Below are the code and all the weights of a small trained network. Each question names an input and a class and asks about switching units off, where a switched-off unit gives its printed mean instead of its output.

import numpy as np


def w(rows, s, z=0):
    codes = np.array(rows[::2]) - 128.0
    scale = np.full(codes.shape[1], s)
    scale[-1] = z or s
    return codes * scale


def f(y):
    return np.maximum(y, 0)


def log_softmax(a):
    a = a - a.max(-1, keepdims=True)
    return a - np.log(np.exp(a).sum(-1, keepdims=True))


def net(x, mask):
    res = np.array(x, float).reshape(1, 5) / 4 @ E
    y = f(res @ A[0][:, :-1].T + A[0][:, -1])
    res = res + np.where(mask, y, B[0][:, -1]) @ B[0][:, :-1]
    return log_softmax(res[-1] @ U[:, :-1].T + U[:, -1])


A, B = {}, {}
E = w([
[54,80,173,141,179,83,117],'x0',
[204,48,133,120,114,3,148],'x1',
[220,109,163,167,166,204,87],'x2',
[133,142,63,123,144,91,36],'x3',
[141,186,189,47,143,100,111],'x4',
],0.014)
A[0] = w([
[89,175,114,152,120,144,45,56],'n1',
[130,105,235,131,78,156,200,31],'n2',
[79,198,126,146,121,172,119,29],'n3',
[190,142,96,88,58,143,143,103],'n4',
[88,169,139,139,154,172,132,53],'n5',
[102,102,165,141,192,114,110,80],'n6',
[194,122,178,174,213,199,99,86],'n7',
[63,105,167,124,184,131,97,52],'n8',
[95,78,50,207,84,157,166,43],'n9',
[132,162,172,57,135,130,92,9],'n10',
[141,184,167,66,136,97,135,98],'n11',
[127,148,162,65,124,139,130,19],'n12',
[101,150,172,149,112,171,172,86],'n13',
[170,161,102,112,68,170,123,67],'n14',
[79,95,154,133,176,118,111,58],'n15',
[67,145,95,84,106,129,209,81],'n16',
[69,175,77,118,98,97,128,47],'n17',
[125,158,63,119,174,100,8,4],'n18',
[150,177,79,89,49,159,133,44],'n19',
],0.012,0.0028)
B[0] = w([
[167,61,134,135,72,75,126,202],'n1',
[137,122,63,111,24,158,131,231],'n2',
[194,87,158,140,131,68,134,229],'n3',
[132,161,154,182,153,114,189,215],'n4',
[196,100,151,145,115,22,99,208],'n5',
[97,187,121,178,110,107,188,176],'n6',
[62,102,74,20,212,97,186,250],'n7',
[85,173,147,184,144,127,217,190],'n8',
[112,73,254,129,172,198,37,231],'n9',
[100,78,161,149,139,173,92,195],'n10',
[87,58,202,157,141,156,50,213],'n11',
[92,126,193,127,146,186,54,178],'n12',
[187,129,95,103,25,121,97,210],'n13',
[74,184,143,169,141,99,184,206],'n14',
[88,185,138,195,110,143,169,177],'n15',
[134,133,83,33,193,132,161,236],'n16',
[104,107,76,81,187,121,151,216],'n17',
[105,100,70,109,21,186,153,235],'n18',
[91,166,161,181,147,136,194,218],'n19',
],0.009,0.013)
U = w([
[109,141,72,37,236,122,153,91],'0',
[99,219,134,226,158,130,179,106],'1',
[105,114,182,143,172,199,48,117],'2',
[138,134,67,113,35,166,124,132],'3',
[211,93,143,144,127,2,127,148],'4',
[143,162,115,129,158,129,105,247],'5',
[170,231,79,137,174,128,48,16],'6',
],0.017,0.015)

Each question gives the input, the list of numbers given to net, and the class t.
The units are the neurons (one row each of A and B). Each row of codes is followed by its name. A weight is (code - 128) times the scale printed after its matrix; where a second scale follows, it is the last column's (A, B and U).
mask holds one flag per neuron, in row order. A switched-off neuron (its flag False) gives its mean, the last column of its row in B, instead of its output. The means were averaged over made-up inputs and are rounded, as every weight is.
A unit's drop is (log p(t) with every unit on - log p(t) with that unit switched off) / (log p(t) with every unit on - log p(t) with every unit switched off).
The circuit of an input: a set's keep is (log p(t) with only the set's units on - log p(t) with every unit switched off) / (log p(t) with every unit on - log p(t) with every unit switched off). Starting from the 12 units with the biggest drops (on a tie, the unit counted first), units are removed one at a time, each time the one whose removal leaves the highest keep (on an exact tie, the one counted first), for as long as the keep stays at least 0.8.
units of the circuit, in order: the units of the circuit, biggest drop first
most important unit: the unit with the biggest drop
k most important neurons: the k neurons with the biggest drops, biggest first
drop of u: that unit's drop, to one decimal
input [-6,-6,3,-8,2], class 3: 2 most important neurons	(n13, n2)
input [-8,3,-6,4,1], class 1: units of the circuit, in order	(n19)
input [-1,-7,4,-8,-6], class 3: 2 most important neurons	(n13, n2)
input [8,-5,6,-6,8], class 1: 4 most important neurons	(n8, n6, n9, n15)
input [2,-8,1,-6,-5], class 4: units of the circuit, in order	(n5, n3)
input [-5,2,-5,-2,-6], class 2: 2 most important neurons	(n9, n7)
input [0,-6,4,-3,-4], class 4: units of the circuit, in order	(n5, n3)
input [4,2,-6,7,3], class 3: 2 most important neurons	(n18, n7)
input [-7,-3,-4,-6,0], class 1: 4 most important neurons	(n19, n14, n4, n18)
input [4,-8,-3,-8,-4], class 3: 2 most important neurons	(n2, n13)
input [-3,8,5,-7,8], class 2: units of the circuit, in order	(n11, n12)
input [-5,-5,6,-7,5], class 3: 3 most important neurons	(n2, n13, n16)
input [6,-6,-5,-1,7], class 2: 2 most important neurons	(n11, n12)
input [3,-7,3,-3,3], class 4: most important unit	n5
input [7,-7,-1,-3,5], class 1: 4 most important neurons	(n8, n15, n6, n12)
input [-2,-4,-6,-7,6], class 3: 3 most important neurons	(n2, n13, n7)
input [-6,-6,0,5,5], class 1: 2 most important neurons	(n19, n14)
input [8,4,-4,-8,-6], class 1: 3 most important neurons	(n15, n18, n8)
input [-3,6,6,4,2], class 0: 4 most important neurons	(n7, n5, n3, n1)
input [6,5,7,-7,-6], class 0: 2 most important neurons	(n7, n18)
input [5,-4,1,0,-3], class 1: units of the circuit, in order	(n8)
input [5,-5,4,7,-1], class 3: drop of n18	1.1
input [3,0,4,-7,-4], class 3: drop of n2	0.6
input [-1,-1,-2,8,6], class 3: drop of n5	0.0
input [0,4,5,2,0], class 0: drop of n3	0.1
